Each row has a class, written after it.
[ 125  170 -230 -127   17  261  -31 -155  355  152 -203   35  334 -158
 -369 -254 -203 -126 -154   85   34  -39 -127    5 -178  -79   27   37
 -112   80 -261   59 -115 -127  269   52 -146   90 -191 -237  238  145
 -109]  J91
[ -55  -11 -140  114   69  -55  -24   14    7 -279 -384  -49 -182  116
 -120 -191  -82  229   91  186   70 -121  -19 -129 -175  224 -129   22
  224 -312  251  163   39  124  257  186 -431  331   39  164   22  227
  -72]  J7
[ 138  -44 -257  -96   70   37 -529   74  241 -193    5  207  365  -99
 -309 -128   13  -76  223 -107   46 -343  -55    5  -25  165   64  -49
  -77 -202 -158   64  -60 -230   96  108   14 -129 -267 -163  321  -12
  -32]  J853
[-325  -98  -56   90   -9 -320 -188 -115  132  -27  -54 -241    6 -207
  -75   65   25 -154  387 -234  231  131 -270 -177   85   32   58  -22
  191  267 -269 -185  -91 -121  -27   41 -272  -82 -236 -144 -584  141
  211]  J47
[ 164 -250  237 -224  207 -159 -329  157 -376  209 -137  247  197   -3
  -90    0 -239   53  -88 -213 -273   -9  -96 -106  262   48  -89   -2
  117 -360   36  -50 -303  -12  116  -60 -236 -254 -264  -96  130  122
   14]  J718
[-172   94 -125  -33  247 -150 -212   23 -243   42  191  160  110  115
 -295   86   38  132 -114 -153 -158 -137  -78 -383  398   80 -149   89
    0  -35 -182   53  -69  -65  132   76 -246    8 -117  -63  264  114
  226]  J74
[-108 -207  105 -328  -42 -211  141 -255 -235   90  336   73 -304  157
  272   73  230 -211  165  217 -390 -186 -125 -355   67 -263  239 -120
 -237 -590   -3 -446  186  -76 -142 -356 -405  -86 -189  259  736  269
   99]  J35
[ 212   28   54   46 -269 -312  138 -366  133  285   62   -7    8 -402
   89   46  -37 -104  -36   18  131  199 -219  161 -191 -341  131 -108
 -148   42 -357    6  130  -59   76  178  123  177  385   -3  -53 -545
  452]  J798
[ -31 -144 -151 -128  -39   87 -491  -71 -351 -518 -191 -180   25  -86
 -137 -328 -144  269 -122  202  108  251   47 -316   86   52   56 -138
  228 -350 -135 -157 -183 -248   88   12  -94  376  217  240  148  280
   45]  J798
[-202   56 -274   52  210 -127  -88   61 -261 -182   77   49  -14 -158
  -44    1  113  413  110 -125   58   89   58   57 -111  -52  -51  -85
  269 -194   37 -152  114  -58 -163  179  -90   92 -226    1 -191  -79
  604]  J35
[-262    4 -526 -685  -67 -509  -80  -34 -477  360 -287  222 -134  -38
 -347  261 -252  235  -43 -101 -249 -111  104 -371  588  191  175  371
 -220 -391  -98   18  219  -99 -433 -129 -141  -14 -305 -151  675  130
  175]  J35
[-102  126  -99  184   42  192 -442  246   76 -208  198   -8  -72  -80
 -400 -138  248  220 -184  -53   57 -206  115 -265 -177   27   66 -114
  204   31   21  153 -115  -93  119   66  158   27   24   88 -197 -131
   34]  J718
[ 306  119    0  143 -271   70   30  254  311    6   55 -284  -61  -75
 -103   98  119   94    6 -350  156   -1  122  110 -257 -153   44   96
  -90  151  148  319   -4    7  194  -47  350 -188  -31 -112 -390 -253
 -321]  J74
[ 222 -155  107  250  137 -158   67 -177    0 -199   96  415  282   29
  204  103  -83   34 -117 -109  122   12  -87  -12  261 -172  -80 -112
 -153  -45  -33   44  -18  -16 -211  105  230 -193 -107  -72   73  -30
  271]  J7
[-207  -64  108   86   75   -9  139  -69  -49  -15 -102   40  -67  -38
 -195  -90   -5  173   58  103  319  109   26 -196  116 -260   -1  136
  -10  -15 -124 -136 -279   55 -263  187 -117 -114 -160  114  595  211
   26]  J47
[-463 -124 -143   90  111   25  -25  125  100  352  105  -14  154  -70
 -215 -270 -146    5  194 -270   58 -321 -145   36   15  -71 -206   80
   81   44 -106   73   89  187   84  205 -437   21    9   27  452  228
  197]  J798
[-257  -68  -60   12   76  184  130   35  -15  253  -62    6  121  224
 -206 -177   58  150  -86  -94   19  196 -123  124   97  101  -11  -55
  -89 -180   41  -47 -188  127  294 -107 -376   66 -130   -6  227  407
  196]  J91
[  87  -29   -8 -101   89   87 -310   77  116   70  -25 -184 -121 -110
   28   48   23  -41  246 -174   81   -4 -225 -109  142   12   28   43
   95  114 -119   24   -6 -156  153  -46  -99    8  -76  -68  186  -73
  -82]  J718
[-579 -105 -354 -142 -438  200   66 -250 -392  203  192 -142  277  527
 -287 -155 -608 -309  523   93  126   45  -43 -209 -280 -118 -118   77
  -43  -32 -263  -97  108  -82 -300  -34   40 -157   13   56 -344  284
   35]  J47
[ -81    8 -154  153   80  120  -56 -186 -107 -183  182  205  452  160
  -20  -52 -205  -57  130  173   59   12 -205  175   -8 -161  -64 -202
   -5 -138 -306  -50 -390   71   70  142   66  -77  112   25  153 -128
  311]  J798
[ 194  247  134   89  -20   59   98   85   42  116  -79  166  307  140
 -495  259 -311  105 -109 -136  -50 -207  260 -277   42   82 -309  231
   26 -261  -59   26 -118  176   87   24 -111 -256 -136  -90   99 -108
  -32]  J508
[  92   87 -178   22  -79    5   -1 -150   16  148   27   96  181  324
  -96 -177 -158  156 -105  143  -71  104    6  -73  305  118 -106 -441
   41 -257 -160  -78    8   28  143   14 -161  102   11  154  106   68
  105]  J853
[   3  -19 -132   10  250  324   97   77  -51 -122  -36   31   37   30
  159  -48  269  129  -39  -84 -234  -52   22  232   92  -77 -159 -104
   10 -412  143 -377  -76  -69   81  -55 -480 -187 -336   66  657  260
  139]  J710
[-114   49 -293  198  122  418   51  -98  -52   95   35  117  364   21
  -10  -78  175  107   70  336  274  -88 -131  111 -177 -259 -131 -127
   67 -278 -362 -193 -311   -8    9   56 -306 -188 -137 -115  251  185
  335]  J74
[-292  101   75  -89   19  181   92  182 -281   92   11 -248  -27  178
 -176 -216  -93  122  253  -78   89  -49 -115   66 -209   13   -2  324
   69  126  294  129 -191  -19   13   25 -236 -207  -21   19    3  249
  -90]  J47
[-152  190 -339   30   12  289  100  -38  295    6   37  -20  383  351
 -144 -116  -54  -25  130  276   12 -204   15  186 -137 -113 -101 -132
   47 -209 -179  111  -49  180  193  106 -387  -16   -1    2    6  -20
  -69]  J508
[-116   -5 -125  156  244 -196  221  -64  -68  -74    2    9  276  -37
 -380   67  -26  162  -24 -394  191   53  138 -113  227   73 -102  180
 -117 -121  -55   74   68  140 -131  -37 -666    8   12  -60  -61   29
  137]  J35
[-199  -63  -67  259  144  117  111  290  -49  302 -500  -86  452  415
  155  -63  147 -265  256 -111  141  240  144   87  154  136 -306 -168
  -12   -4  224 -233   59    4  -42  -51 -725 -199   23  121  341  353
 -173]  J710
[ 268  -91  -14 -351   75   87  324  178   53  208 -202  328  -66  102
   47  157  -17 -183 -181 -515 -139 -287 -159  143  536  113  316  689
   19  163 -281  202  353 -106  457 -185   -8   23 -503 -248 -388  502
 -512]  J35
[-126   64  -30   43  385  239  -41  111  185 -185   -8  262   95  162
  -43   66  -23 -204   88   24   44  -10   11  146  -79   73 -167  265
   89   14  114 -115  -98  100  126   77 -344  -78 -179  -33 -170   74
 -118]  J47
[-189    0 -469 -200 -271 -219  -71  171 -299  276  -24   39 -257  143
   22   85 -251 -245 -169 -160  180 -107   42  133  178  526  142  512
  -61  316 -414  -75  333  244  137  -83 -101 -143  136 -163 -619  483
  127]  J74
[   7   86   66  156  174  397   14   84  -81 -258  -34  225  253   31
 -137  143  -27 -150  194 -103  180 -114  -55  237   42   55  -42  265
  -21   48  221  -66 -352   -6   48  -35  112 -207   -8 -116  161   23
   36]  J7
[ -59  352 -218 -179  172  153   49  247  -36 -105 -170   91   73  182
   49   27   42  154 -275  145  140  106  237  148  220   56   26  246
   81   51   55  -90  -44   84  150   -1 -221  -36 -136  -78  116  411
  -69]  J508
[ 165  201 -129  -41 -122   39 -355  107  -38  137  117   38 -412 -719
  160  -92  361   30  291  264   75   72  -33  201 -336   44  110 -115
   12  126  229 -158 -145   36  400   -4  -13  491  203  292 -224   39
    9]  J91
[-213  -34  -43  363  122 -271 -143  192 -115 -155   28  -28 -172   49
 -120  -10  316  173  120   39   98  273   72 -249   49  108  -62 -102
   82 -146 -308 -242  113   32 -223   39 -165   24  -34  232  133  105
  106]  J47
[ 272 -295 -181  177  189  343  106   76  -14 -128 -182  211  -30  154
   41   86 -110  165   21 -121  172 -298 -152    3   71   49  -97  160
   -4 -170 -145  -98  -70  -14  251  123 -207 -166  -84   17  -49   17
  -76]  J7
[-193  -82 -145 -329   75  378  -70 -142  175  189 -213  188   52 -167
 -184  169 -255 -323  157 -134 -173  -62  -75 -131  131   84   39  159
 -444  149  -15   54 -171 -226  -17  -74 -185 -288 -213  -72  415  -77
  -70]  J7
[-153 -450 -143   10  477 -321  457   17  -95  510 -317  371 -151  440
  226  -61 -280   82 -231    2   78  125 -496 -174  151  -19  107  121
  155  123 -291  443 -108  234 -119  -32    3  215  -21  -71 -359 -177
 -409]  J718
[  47 -234  -17  -23 -267 -163  342  -53  231  281 -110 -131  -79  -85
  125  -55 -140   19  288 -337  240  141 -111   83  489   17 -112  -36
 -131 -106   25  202  127   50 -241  -58   50 -118   -2   70   73  -70
 -314]  J508
[  93   -3  -50   59  -79  269   84  -40  169   74 -118  342  536  444
 -235  119 -276 -180  -97   22  230 -419  133  286    8  200 -178  328
  -74  -27  -80   30  137   92  144  227 -179 -256  -37 -189  -57   66
    2]  J798
[   9  -81   52  -86  209  163 -501  -35 -296 -385   79  250   83  304
  -56  101   49  -33   48  155 -171  -38  110  187  -22  124 -285   35
  279 -338  221 -282 -135 -136  103   14 -101   79  -86   80  257  -27
    8]  J35
[ 201   52  -81    0  115  298 -156  265 -138  -66  116  157  391  182
 -207  170  -59 -170   60 -371 -207 -223   12  132  100   39  -30  172
  104 -226   45 -257 -154  -88  392 -297   18 -169 -171 -250 -401  249
   20]  J710
[-611  -20 -174   25  393 -398 -147  204  -48 -613  138  -73 -394  265
  154 -115  -80 -346    8 -136  128  284 -411 -150 -303  236  348  325
  142  449 -149  -32  441 -115  269 -174  -16  558  170 -187 -393  374
 -146]  J718
[  24  107  137  158   58  284 -297  168  253 -221    3 -122 -134   32
   82   76   75   47   -2  438   80   79  132   91 -365 -213 -178 -216
  354  -40   58 -181 -101  109  200   -4   39  127  -82  -29    9    7
 -357]  J35
[ 272   19 -329  -42 -162   65  144  197   20  -55 -161  353  143   52
  244  268 -142  -73  844 -148   24  -28  -33  544  215  237   60   67
 -219 -218  -66 -139   85  -92  235 -156  105   24  -57  240  -49 -157
 -356]  J35
[-139   42  -26  244  333   50  359  194 -152   68  -28  238 -122  101
 -114 -115  -68  322   78   95   75  -30 -185  283  122  -13 -242  126
  -68 -124  132 -271  -46  151   32  260 -277   45  -16   91  899  107
   75]  J35
[   3  -33  156   98 -210   55  121   62  152  473 -189  -69  193  -39
 -326   14   -3   81  -76  -56 -156  -38  -27   58 -140   27 -165   -1
 -138 -378  150  -18  -51  233   66 -125 -391  -52   65   37  442 -190
 -137]  J91
[ 376 -451  128 -211   50   50  283 -697    2  -80  279  327   13  204
  425 -240 -281  -40 -109 -297  245  -78 -188  267  460  105  143   63
   21  -52  -28 -123   97  156 -535   67  240   41    0  309  553 -381
  345]  J853
[-431  315 -352  117 -103  -81  179  200  320  -86   17 -183  269 -124
  -32  -88 -107  185   19  -85  272 -210   73  -40  172   33 -165  158
  -86  563 -231  325 -138   30  194  139   22 -104 -130  -82  -38  401
 -361]  J35
[ -50   73 -192   -9   84  117   47   -1  185   12  192  293  346  -55
 -166    8   16 -114  196 -325  -43 -222 -123    4  -38  194 -170   22
  -43 -333  124  -27  -76  -18  240  -50 -162 -129 -403  -80 -147   79
  182]  J508
[ -10  -20   24   48  -89  -61   66   -6  -55  -49   44  -95  -66 -133
  172 -233  -24  256  273  -32  308  179 -185  361   -4  100  -52   23
  165  -85  -71  338   38  125  -85  152  -28   62   23  110  -54 -121
 -106]  J718
[ 173 -240 -144   56  280  165  123 -129 -143 -400    1  316  225  282
  -63  207   17   41   23 -124  106 -222   36 -142  367  281  150  -20
   19 -139 -353  320 -168   23   67  -31   88   18    1  -31 -518 -156
  -35]  J508
[ 285   53 -114  136   93   62  -12   53   56 -334   15  245  334  320
  -76   26 -150  -85   81  -99  -54 -126 -152  333  208   37  -78  -23
  179 -276  -10 -169 -193   95  394  158  115  -46 -111  -95 -283   12
  160]  J508
[-161  267 -188  -75   87 -241   53  -71  -16 -205  254  -65  255 -155
   49  125  -42 -245  188 -148  -13 -113  122  -52  -16  -64  -42   72
   43   19 -262 -207   49   13    0 -130 -369 -173   -8 -102 -105   39
  120]  J47
[-140  -53 -148  -62  236  -30  -39 -105  107   44 -141   64  283  116
 -171  -33  -72   40  -83   61   77 -220  241  -66    7   -9 -303  167
  182   20 -115   11 -228  -11  188  126 -458   86  -48  -38 -173  135
  -77]  J74
[ 195 -158  332  125  616  -62   73  410  336    1   43 -112  -65  262
  403    3  -40 -297  406   33  -26  191  -83  217 -190  225 -191  199
  228    6 -173 -127  309  280  270 -118 -196  159  -30 -134 -398  153
 -293]  J47
[-175  -91  -86   29  108 -185  -80   15  -65  175 -240  277  313  121
 -379  103  -56  -42 -235 -182    2  -41   30 -317  190    9  -99   22
  -61 -268  -55 -227   16    3   73   92 -547 -197 -316 -155  226  251
  246]  J7
[ -53  338   85  -61  202  139  332  -85   30 -125   -1   55  108  107
   53   58  311 -292 -140  583 -153  143  730 -149  215   27 -281  -34
   16 -275   19 -521  315   75 -310  107 -289  186   92  322  462   55
   88]  J718
[-353  -21 -167  -58   15  212 -426   44  304 -413  151   95  162   -7
 -118 -264  -23 -144  -52   19  340   19 -146  218  -36  268   36   10
  198  -92  -11   91   88  -38  182   23 -110   62   21 -145 -303  107
   -5]  J35
[ 473  -52 -517  117 -268 -232  165  -91  261  406 -578  311  192   48
 -204 -280 -258   19 -442 -241 -364 -235 -308  451  -17  287  -66 -245
  -76 -208  241 -186  -25   56  480  202 -414    5 -249   23 -273 -111
  -39]  J74
[-454   68   14   24 -128 -452  -81 -191  -35  154   52  -92  250  116
 -260  -95 -270 -100  354  122  -66 -428   60 -531 -252 -136 -302  -55
   -5   13   54  204   34   77   15  192 -546  120    9  103  402  282
 -158]  J853
[  13 -181 -117  300  115 -542  478   75 -261  162 -267  142 -475  573
  275 -116  -84 -167   92   77 -187  302 -744  421  163  -31  169 -140
   82 -134  222 -542   70  303  -48  111 -268   30   21  194  253  -76
  -29]  J35
[ 238 -135 -276  156  -76 -246  450    5  -20  574 -219   53  168  562
   -3  -85 -278  -13 -305  200  194  131 -198  285  -73   36  176  109
 -179 -105 -289 -191  252  458   82   22 -246  110  197 -141 -292  214
  206]  J798
[-201  456  -20  215  458  189  312  219  -65 -385   14  -44  268  216
  327  280  357   63  204  548   88  268  306  -82 -228   84   41   56
  151  -71 -231   10  337  378  -39    5 -167  581  157  100   69  -48
   59]  J710
[ 431 -373 -219  266 -287 -519   56 -470  -71 -145 -320    3  149 -377
 -101  151 -330  -42  554 -173  465  124  -38 -103  214  288  -46 -208
  -39  -19   55 -464 -395  427 -603  224   92  159 -276  273   12 -371
 -112]  J47
[  -5  -88   56   35 -106  -45  -82  -56  342 -166  135 -157    8 -117
  609  -16   40 -140  353  310   73  236 -283 -137 -108  269  -99 -332
    6   41 -309  -23   51 -160  137  -77  340   46 -143   62 -486    0
 -199]  J47
[  90   49 -222   36  251  108  -59   27  255   68 -138   -3   81  -95
 -181   78  125    4 -235  -97  325  298   -7  -42  423  -53   68  -30
   14  131 -337 -174  105 -137    2  -42 -305  -36 -202 -376 -261  165
   80]  J74
[-105   25 -141   67  326   92   35  -84   74 -115  150  -90  264  -27
   66  135   68   83   13   71   83  -80  -88 -161  -60   19 -238  111
   63  -17  -86  331 -165   70  -56  -58   20   82  -96 -315 -258  -27
   69]  J74
[-162  206 -195  244 -245 -266  213   10  178  211  -94  154 -133 -330
  105 -193  -21  149   13  -79 -122  -15  -60 -254 -205  426 -151 -447
  -66 -111  216    5  439  116 -122  119 -211  162 -125  388  209 -197
   42]  J853
[ -45  -35  -92  111  121   34  -39 -183  177   57  121  122  406 -224
 -357  -72  133  -55   82 -344  -44 -111   -7   85   46  248   -3 -134
   71  -46 -325 -158  -18  -92   49  -26 -219  -28 -345 -121 -341   -8
  401]  J47
[ -47  288   52  305  113  196 -259   56  257 -312   91  141   87 -215
 -441  -48   84  -87 -144 -267 -230 -166   93   87 -297   81 -208  142
  106  -87  289  -61 -107   25  108   60 -125  -29   10   68   67 -186
  271]  J710
[-155 -132  294  191  -14   75  -99  -54 -200 -422 -121  129    9   74
 -202  100 -152 -113  482 -133  187   18  -89  387  -73  164  -54  243
   12   17  393  156 -145   58  -50  148 -278  -77  115   85 -181  -95
 -135]  J35
[  36  -92 -346  121  170  119  130   83   10  144 -155  153  -17  202
   12   45   38 -315  130 -113  105 -111 -125 -196   96  125 -223   34
   41 -372   66  -65  243  146  -31   80 -148 -122 -180 -109  211  168
  292]  J35
[  -5  -87 -166   82  -21   87   31  269  378   76  -55  233  175 -266
 -109   49  110 -492  187 -245  139 -244   70  -15  624  230  -53 -232
  -21 -109  186   32  -15  172   62  -37  134 -110   42  -57 -110  -91
 -311]  J35
[-255  -31   87  117  118  423  -56   53   -3 -161  127 -144  -42   58
 -299 -239  215   30  103 -222  -12    6 -132  260  240  247  -48  -75
  169  -38 -150 -213  -41 -253  110  -11 -239 -133  -47   22  265   99
   62]  J853
[  60  -53   98  123  157   56 -203  157  -87 -149  121  168  -71   83
   37   24   83  203  175  -97 -254   61  -74  356  -27  245 -117 -192
  111 -289   63 -214   70 -144  193  -70  143   54 -173  -34   73   62
  258]  J853
[-164 -128  260  -39  190   77 -184  113 -177 -410   22   73  -25  231
  -97  180   39  -62  -80  -53 -238   44   18  315  259  216  251 -153
  141 -266  293 -517 -162  -64 -115 -381  -21  -82  140  -76  247 -212
   89]  J718
[ 132  -37  210 -266   92  252  -36  -71 -120  224    9   51  126   44
   34  111  -48 -125   74  -14 -139   33   22   17  125   29   85  217
   77  -58 -441 -235   -5 -154  -47 -195   -5 -218 -376 -113   50  197
  147]  J718
[ 295 -103 -118   18  -88 -384  314 -182  263  366 -739  -14  -14 -215
  182  167  139    9 -625   28  -71  117   -3  -18  115 -219  126  -23
   81   40   36 -353  -46  -72   97  -69 -418  131  -59 -105 -631   22
   -5]  J508
[ 230  -71 -131   14   84  101  -35  -24  -82  288  123  161  116  102
 -573  -17 -133  -96  100 -142  126 -153  -33 -163 -122   50  -10  113
  -16 -222   44 -137 -288  139    6  -61  -45  -37 -147  -49  -75 -155
  -46]  J718
[-141  116   43  132 -168  101  122   30 -332  -10  387  481 -119 -182
  291  278   85 -185  379   21  -46   70   24  119   95   18 -199  178
 -184   36 -108 -511  211   45  -38  159   36  -17 -103  456  169  -30
   55]  J74
[-362  138   39  285  140  291 -178 -160  270 -207  279 -302   74  419
 -177  -62   43 -305   55  338  -67  -38 -389 -816 -425   12 -162  -36
  483 -335 -246 -224  -98  127   82 -197   -7   96 -213  -27 -373  224
  424]  J35
[ 439    0 -296  300  283  288  113 -153  218 -143 -343  234  357  -47
 -135   63 -113  -50 -119   18  -47  -78    2 -134  -52   25   10 -104
  -43 -187 -432  178  -62   97   69   -4  -39  199   17  -93 -102 -145
  115]  J853
[  98  -88  -16 -125  -11  553  539 -298  -67 -340  -76 -184  -56   67
  267  -86  -55 -239  402  330  249  266 -212  220 -157 -274   91  159
 -183 -252  156 -212   32 -170 -205    6   25  148   61   45  301  -20
 -262]  J710
[  -7   54  -50 -119 -119  312   74   -5 -191  -54  106  -87  142   37
  157   52  -87 -276  403  197  376  162   35   49 -259  -21 -173  184
 -195  -84  314  -72  -66  -12  -41  149  130 -112   45    6   55   87
   31]  J798
[  66  131  163  294    6   12  -45  -19   80  118 -154  305  210  119
  -63   62 -257   93  354   78  153  -92  -45  249  -89   74 -213  240
   69  177  169  166 -137  142  -13  249  115   73   54   94 -206   15
  207]  J853
[  25  185  -17  316 -125 -129 -126   11  -38 -236  -46   -3  239  -51
  -18   10  186  -76 -193  112 -254   81  -15   42 -215  133 -119 -192
  234 -192 -192  104   83   45  232   -4   57  183   35  -58 -574   -8
  114]  J74
[-215  130 -298 -119    2  213 -194    3   12  108  -10 -131  335   23
   24  -46  106 -117 -176    8  119  -78   64 -273   65   52 -216  157
   93  131 -205  293 -112  -93  151   63 -220 -187 -150 -171 -493  394
   27]  J853
